(in the rows, 128 means zero)
Each row of numbers stands for one object and depends on some of the facts below. Use the named rows to name the rest.

Named rows:
[188 118 158 110  97 167 137 177 151 156 124 156 112  96 122 142]: K969
[129 169 112 144  80 139  89 139 111 171  93 170 112  65 106  89]: K326
[171 124  93 151 117 181 116  95 106 118 132  97  56 155 135 107]: K546
[101 126  95 170  98 116 150 152 112  99 125  87  48  93  87  97]: K511
[149 125 127  99 185 145 148 194  65 151 122 149 211 108 119 178]: K456
[132 138 114 130 144 173 120  87 115 138 177 129 172 122 174 118]: K947
[168 158 123 109 107 148 131 131 119 153 148 130 164 121 180 154]: K785
[122 186  80 160 116 198 149 127 109 112 129 112 157 181 129 156]: K113
[162 171 101  93 110 159 112 120 185 153 141 182 198 141 107 116]: K348
[184 133 100 114 152 110 105  84  65 157 124 132 179 130 102 129]: K685
[166 137 143 122 108 150 105 125 139 161 133 138 140 115 146 152]: K463
[145 155 117 129 137 129 112  93 126 145 147 116 154 125 159 113]: K222
[157 139 123 122 109 195 128 179 157 149 138 121  72 109 140 139]: K266
[108 133  56 112 138 151  94 101 102 131 123  77  86 173 146 126]: K983
[138  91 130 120 116 138 143 188 155 114 116  78  38 127 105 155]: K438
[116 125 117 114 152 116 147 119 164 107 131 126 152 183  82 141]: K298
[134 114 191 136 120 119 140 172 160 126 126 124 114 111 135 154]: K181
[119 109 134 124  76 140 119 135 163 120  89 101  39 173 155 153]: K981
[112  84 123 124 130 154 148 187 153 110 118  79  57 140 113 161]: K185
[110  80 130  85 158  82 146 186 107 133  86 130 155 135  88 182]: K492
[109 112 194 114 115  59 127  72 149 124 149 162 167 134 171 115]: K964
[119  92 111 119 129 133 132 145 144 109 120  62  61 165 132 161]: K470
[116  81 116 108 119 107 117  94 120 113  97 119  76 184 123 124]: K271
[ 96 144 130 114 147 149 130 114 172 128 124 160 182 182 133 134]: K102
[159 118 197  99  85  75 161 116 169 128 148 165 180 119 171 150]: K951
[164 104 218 112  98  93 141 112 169 133 129 174 156 128 160 142]: K320
[115 124 140 104 120 117 141 118 201 120 134 155 150 176 104 127]: K153
[ 88 135 158 111 107  55 145 138 152 129 148 185 165  62 123  78]: K471
[122 158 171 149 127 102 125 105 185 123 125 126 162 154 103 139]: K756

There are 5 kinds of fact about the objects: ξ, χ, φ, π, β.
[K108, K109, K308, K326, K398, K546, K694, K969] ξ K165
[K113, K174, K326, K348, K455, K456, K463, K608, K614, K685, K694, K746, K785, K849, K947] ξ K268
[K146] ξ K108
[K174, K614] ξ K608
[K205] ξ K785
[K205, K463] ξ K448
[K222] ξ K455
[K222] ξ K753
[K266] ξ K456
[K266, K694] ξ K623
[K308, K845] ξ K947
[K348, K685] ξ K694
[K398, K868] ξ K708
[K398] ξ K222
[K427, K803] ξ K832
[K438, K615] ξ K964
[K448] ξ K102
[K450] ξ K983
[K511] ξ K180
[K614, K785] ξ K746
[K685, K969] ξ K427
[K708] ξ K614
[K708, K833] ξ K113
[K983] ξ K845
{K102, K109, K153, K165, K171, K181, K200, K216, K222, K246, K268, K269, K3, K308, K326, K372, K380, K427, K448, K455, K463, K533, K74, K746, K753, K756, K785, K803, K833, K845, K935, K947, K969, K975} χ pegrafil
{K108, K113, K185, K205, K438, K454, K470, K511, K546, K608, K614, K849, K868, K907, K92, K934, K983} χ boras
{K146, K174, K450, K456, K492, K575, K685, K708, K880, K89} χ grosan
{K180, K271, K273, K298, K398, K615, K623, K754, K797} χ kivul
{K266, K694, K981} χ maplostal
{K320, K471, K762, K777, K951, K964} χ brisko
{K348, K832} χ fluklar
φ 728 <- K108, K171, K268, K326, K398, K450, K471, K511, K533, K608, K694, K753, K777, K833, K849, K868, K880, K89, K907
φ 392 <- K109, K146, K165, K222, K271, K273, K308, K427, K448, K454, K455, K546, K575, K614, K615, K685, K754, K797, K934, K947, K964, K975, K983
φ 385 <- K174, K216, K3, K320, K372, K463, K470, K785, K803, K832, K845, K951, K981
φ 114 <- K181, K185, K200, K205, K266, K438, K456, K492, K623, K708, K746, K969
{K102, K153, K180, K185, K271, K298, K380, K492, K880, K907, K934} π K348
{K108} π K180
{K109, K205, K3, K450, K623, K685, K746, K753, K849} π K762
{K113, K268, K456, K777, K951} π K935
{K146, K615, K868, K89, K92, K981} π K246
{K165, K216, K546, K833, K947} π K92
{K171, K448, K471, K803, K983} π K153
{K174, K266, K438, K454, K533} π K380
{K181, K269, K455, K463, K708, K74, K762, K964} π K756
{K200, K273, K320, K398, K754, K975} π K74
{K222, K326, K694, K832} π K269
{K308, K372, K427, K511, K575, K608, K614, K785, K797, K845} π K113
{K470} π K102
{K969} π K298
{K108, K308, K448, K753, K868, K934, K951} β b
{K109, K171, K181, K266, K273, K372} β c
{K146, K3, K438, K803, K880} β j
{K165, K268, K427} β h
{K174, K205, K320, K455, K546, K615, K969} β a
{K200, K492, K533, K608, K694, K983} β e
{K216, K623} β f
{K222, K456, K471, K708, K785, K975} β d
{K271, K326, K454, K575, K981} β k
{K398, K470, K685, K832, K89} β i
{K450, K754, K845, K947} β g

Which object is each row?
A row may be one of the objects named above.
[131  79 126 107 125  80 144  92  66 110  91 140 142 171 112 149] | K575
[162 103 190 101  93  72 165 119 167 127 154 168 186 115 168 147] | K951
[106 160  86 168 144 175  96 158  93 143 124 100  95  80 106  95] | K849
[127  98 123 136 118  95 143  90 108  95 134 106 105 160 137 129] | K797
[150 128 132 114 202 151 132 188  80 159 116 137 196 107 111 178] | K708
[141 104 173 131 122 107 127 125 155 129 130 114 109 137 146 154] | K3
[132  87 134 121 111 134 141 186 153 119 118  72  32 139 102 155] | K438
[109  86 129  74 160  85 145 189 113 138  87 124 157 138  90 189] | K492
[137 165  94 149 123 127 104 142  97 157 122 140 113  57  85  90] | K398
[113  84 113 107 122 106 115  90 116 116 101 107  74 174 123 124] | K271
[127 179  75 151 120 199 140 125 110 114 130 112 160 181 130 152] | K113
[ 81 188  73 148 108 154  72 151 124 153 117 118  76  70 128  93] | K694
[136 110 165 126 116 102 121 125 151 133 126 113 106 137 140 155] | K3
[164 104 137  97  99 128 132 128 155 142 141 130 118 134 146 148] | K803
[181 145 127 138 113 136 100  78 127 148 143 125 134 125 155 113] | K109
[186 123 103 113 164 106 110  86  65 163 116 131 177 124  95 136] | K685
[158 145  66 149 114 177 111  97  91 133 137  91 101 145 158 128] | K614
[133  89 136 149 157 102 135  83 121 110 163  87 120 142 128 121] | K754
[117 129 104 153 127 142 141 120 161  96 125  93 104 182  96 144] | K92
[114 111 156 140 152 194 125 180  96 143  92 141 136 122 142 175] | K623
[ 31 171 115 140 170 169 124 164  66 122 112 170 177 106 197 105] | K268
[198  88 134  96 159 166 140 142  85 153 111 159 179 138 109 152] | K174
[127  86 133 141 153 112 133  84 126 116 152  85 123 139 130 120] | K754
[117  91 130 121 133 154 142 186 152 111 119  80  59 143 112 159] | K185
[116 111 172 113 129 127 117 131 145 144 129 129 142 142 170 160] | K832
[151 141 140 143 141 156 103  83 108 141 133 148 135 138 167 105] | K455
[ 81 111  91 145 139 124 133 156 121 100 128  98  46 104  92  93] | K907
[169 110 136  99  96 126 134 130 158 137 131 131 118 133 139 145] | K803
[ 88 154 140 158 149 139 123 144 105 132 139 148 158  67 135  82] | K753
[117 118 164 116 127 134 123 126 145 139 125 128 153 145 179 158] | K832
[130 127 139 130 134  79 122  91 143 120 151 104 116 146 154 113] | K975
[175 125 138 160 126 201 121 182 122 140 108 114  51 112 123 151] | K205
[157 107 158 127 102 105 159 134 142 107 142 118 121 134 159 155] | K372
[134 150 115 122 112 117 125  95 108 124 137 129 136 153 179 123] | K427
[123 125 124 150 184 112 138 148  67 140 136 142 181  54  69 101] | K450
[126  87 116 123 129 140 138 143 143 111 114  66  48 171 129 161] | K470
[164  89 137 136 116 108 149  84 123  96 132 109  75 157 121 107] | K615
[138 106 137 149 155  95 131  94 109 100 135  94 111 161 137 113] | K273
[157 123 135 117 114 166 142 128 122 138 160 121 170 106 169 162] | K845
[ 92 157 127 123 169 142 107 106  94 124 132 140 163 169 202 122] | K165
[167 142 119 129 105 191 121 184 160 152 135 118  84 110 141 140] | K266
[126 122 130 115 153 124 125  95 129 115 156 132 142 144 169 107] | K448
[ 65 171  51 142 120 172 105 163  75 131 110 112  97  95 131 112] | K608
[134 158 197 131 117  70 129  90 200 144 128 177 224 133 109 132] | K762
[ 95 115 131 133 114 103 146 145 138 111 136 150 105  80 116  75] | K171
[125 145 155 123 136 176 116 169 128 161 129 143 165  97 157 156] | K746
[143  91 161 118  88 121 138 126 153 120 116 129  99 147 144 153] | K216
[119 161 105 140 107 144 105 144 110 151 134 157 132  61 117  84] | K833
[140 133 120 129 146 163 123  78 111 140 172 134 171 123 180 117] | K947
[134  99 103 139 157 129 138 104 129  90 155  64  61 172 134 111] | K934
[113 129 167 114 127 129 120 130 139 137 119 129 163 135 176 164] | K832
[191 159 100 125  97 138 130  93 115 147 166 125 150 113 165 112] | K308
[107 129 157 110 107  92 119 174 165 144 103 113 121 118 127 177] | K200
[105  91 101 117 105 127 107 100 127 105  95  93  26 196 129 127] | K454
[142  95 164 117  92 121 135 127 157 120 117 135 109 141 145 158] | K216
[ 91 137 159 124  88  64 149 129 138 126 133 192 166  44 125  89] | K777
[171 113 106 116 151 104 129  95  66 142 128 137 179 137 106 130] | K146
[ 66 141 119 113 102  73 123 149 138 123 108 138  93  85 109  98] | K533
[146 123 121 104 181 143 149 187  63 148 116 140 208 117 127 180] | K456
[127  99 112 130 111 105 146  88 101 101 138  96 115 148 137 136] | K797

Now the same objects, written a new way:
Known rows:
[161 146 122 106 181 154 162 134 123 112 106 137 127 138 120 107 102 125
 120 119 124 128]: K455
[111 118  94 169 143 149 122 131 135 129  89 125 147 121 133 140 130 152
 114 132 151 121]: K153
[106 113  64 187 130 140 130 100 139 118  84 148 128 131 105 110 110 115
 115 158 124 105]: K348
[177 128 124  88 159 169 131 123 154 158 120 108 165 164 143  91 149 103
 116 123 132 140]: K934
[129 100 102 147 138 114  38 147 177  35 143 150  92  83 126 102 131 167
 122 209 134 169]: K180
[155 135 122  62 165 180  87 164 158 198  75  79 129 169 124  66 141  82
 135 116 166 138]: K983
[ 98 140 105 108 154 146 118 152 139 174  98 101  83 100 127  89 142 119
 105  59 114 123]: K845
[135 129 109  70 195 140 126 136 131 146  76 139 146 141 113 112 120  97
 114 102 123 137]: K947
[137 103 105 113 165 188 107 112 169 158 103  91 178  95 134 139 148 134
  99 135 154 120]: K92
[112 121  91 136 164 158 115 118 141 148  83 122 145 106 137 149 124 147
 109 123 145 107]: K246
[139  91 110  63 172 162 181 117 149 154  85 236 144 141 119  69  84 124
  63 160  94 171]: K615
[189 118  88  95 134 176 158 140 168 111  83 231 137 154  99  56 101 117
  23 122 102 136]: K964
[141  86 154 123 118 196 163 119 178 221 124 192 156 127 124  80 132 124
  62 158 111 118]: K438
[147 142  98  92 166 129 151 128 135 161  86 113 136 142 131  97 134 108
 133 143  90 115]: K308
[ 81 149 108  59 135 198  93 154 167 197  61 101  50 136  99 139  99 112
 144 142 166 170]: K450
[108 126 123 142 150 153 163 111 136 139 123 141 126 116 120  99 137 131
 125 110 125  89]: K969
[169 116 114  96 171 183 148 131 165 141 107  92 158 159 125 100 148  85
 128 119 133 151]: K454
[ 79 155  93 135 154 173 136 115 148 115 101 138 124 136  89 150  72 135
 123 141  98 157]: K398
[120 142  96 148 148 145 120 126 136 139  86 101 144 110 100 151 114 163
 102 149 135 122]: K74
[174 143 141 134 183 138 137 115 139 137  89 126 138 153  98  96  88 137
 118 122 117 126]: K975
[124 144  43 126 117 160 132 136 192 111  97 124 134 132 100 117  97 116
 115  92 115 110]: K777
[135 106 141 131 155 169 121  84 161 151 117  80  87 130 131 107 104 138
 102 102 112 157]: K456
[128 101 149 130 130 145 153 108 145 172 117 104 121 138 125 125 121 128
 125 129 151 128]: K266
[131 138 114 111 139 157 157  91 146  85 113 133  75 112 130 117 118 144
  97  85 131 130]: K623
[101 140 110 152 146 158 151 107 117  76 138 161 101 122  98 102 104 118
  76  49 103 125]: K832
[149 109 107  96 171 149 155  98 149 142 100  86 119 149 140  95 101  90
 123 142 102 191]: K575
[135 130  95  99 121 182 118 141 198 169 107  75 160 130 132 148 118 124
 110 103 105 129]: K608
[ 97 103 148 116 128 175 159  90 141 147 150 117  95 125 114 107 119 117
 128 100 135 151]: K174
[103 158 108 125 141 158 144 129 159 137  82 134 138 118  96 158 102 162
 136 119 123 118]: K326

Which object is each row?
Some rows may be objects named above.
[143 130  85 121 136 181 119 113 168 168  98  70 157 101 129 126 143 144
 107 148 122 122] | K113
[159 141 115 124 167 133 142 126 128 119  97 140 144 165 149  99 136 100
 112 117 141 136] | K448
[107 108 143 157 140 144 163 104 137 152 136 150 128 131 119 111 119 154
 118  93 115  88] | K803
[140 124  49 132 128 192 119 116 142 113  90 126 107 108  87 126 108 124
  97 117 141  76] | K762
[128 134  72 170 111 170 123 121 197 124  97 141 132 151  95  99  93 124
 127 100 144  90] | K471
[152 132 132  98 138 201 156 114 144 144 133  93 122 104 113 133 129 138
 112 113 139 116] | K205
[120 130  69 117 111 155 134 104 154 135 129 129 107 124 111  77 131 109
  81  61  95  76] | K951
[166 114 125  86 165 143 160 129 125 165  82 148 116 148 107 119  91 122
 151 119 111  99] | K109
[137 121  97 110 165 188 108 107 168 164 110  92 163  96 129 152 138 131
 102 135 165 129] | K92
[131  90 106  82 162 154 188 115 149 160  83 236 137 137 122  70  89 123
  65 166  83 165] | K615
[107 118 117 129 158 157 165 115 142 145 129 142 131 121 121 112 136 137
 121 122 127  99] | K969
[146 114 130  79 178 154 147  81 146 166 119 119 135 153 113 107  80 100
 153 153 113 156] | K146
[131 139 128 117 123 153 138 125 163 149  93 107 140 133 118 191 104 137
 121 120 124 153] | K694
[106 128 131 104 156 139 136 105 146 131 115 129 137  86 132 114 125 145
 102  69 143 116] | K216
[124 134  81 118 113 169 151 120 142 113 142 136 108 114  72  86 104 127
  84  68 134  88] | K320
[133 115  89 176 155 153 120 133 151 102  97 108 138 124 161 144 133 155
  81 126 169 145] | K102
[136 174  96 124 134 153 122 141 155  98 100 128 112 144 160 186 109 156
 101  90 135 132] | K753
[143 116  82 112 174 132 150 110 143 122  93 109 102 153 130  83  93 107
 123 121  87 151] | K797
[133 114 102 122 178 135 156 118 137 105  95 145 111 162 124  88 103  89
 124 140 130 160] | K271
[135 132  71 176 115 172 114 119 204 134 101 145 140 145 105 105  88 115
 130  88 146 102] | K471
[166 120 129 105 165 139 162 122 125 165  79 131 124 151 105 120 101 131
 144 129 111  90] | K109
[158 129 116  99 204 139 141 124 154 111  82 130 163 117 128  96 103 124
 117  91 140 150] | K165
[120  91 135 134 144 153 126  91 149 143 120 109  91 138 122 129 135 100
 101 109 124 162] | K492
[130 133  98 106 123 177 120 142 194 163  91  65 148 116 132 151 123 121
 115 111 113 136] | K608
[136 107 104 100 164 182 102 105 169 161 108  93 182  91 125 149 131 138
 104 129 147 128] | K92
[ 87 150  95  53 125 186 100 146 156 188  55 117  56 137  93 133 102 114
 148 144 161 179] | K450
[116 133 140 130 141 202 134 126 158 136 163 101 139 133 121 107 147 115
 100  64 136 133] | K470
[130 123 106 120 147 155 151  89 134  78 104 135  71 111 123 117 120 142
  96  90 147 141] | K623
[158 123 122  44 182 178 142 117 161 165 122  98 181 110 108  99 122  96
 140 134 129 125] | K546
[158 134  98 116 184 136 176 126 146 130  94 120 152 119 135  83 111 120
 130 105  90 141] | K427
[135 138 109  90 124 153  47 172 224 114 160 107 149  84 107 123 136 166
 156 190  67 134] | K511
[ 77 147  90 137 139 166 146 109 153 107 100 153 123 131  82 148  73 142
 132 128 105 162] | K398
[111 148  95 142 149 153 151 143 181 117  84 121 142  98 140 147  98 161
 120  97 146 151] | K268
[180 125 112  87 156 164 143 132 171 152 110  61 162 136 145  99 128 115
 123 119 100 141] | K614
[111 119 154  97 157 160 144 110 147 155 137 116 126 100 135 125 111 132
 107  57 138 150] | K981
[145 129 130  96 176 201 153 101 134 126 107 116 110 142 102 117  98  91
 142 143  91 175] | K685
[139 150 121  81 120 207 136 129 177 157 107 125 151 133 109 176 116 136
 131 115 128 132] | K849
[142 149  94  91 176 125 147 126 137 165  86 121 150 139 133  86 122 113
 130 136  86 112] | K308
[166 134 119 129 182 130 143 122 131 108  94 149 145 145 160 106 136 107
 112 106 126 139] | K448
[142 129 129 122 147 169 132 115 166 165 132  95 146 131 120 117 151 115
 107 100 146 117] | K185

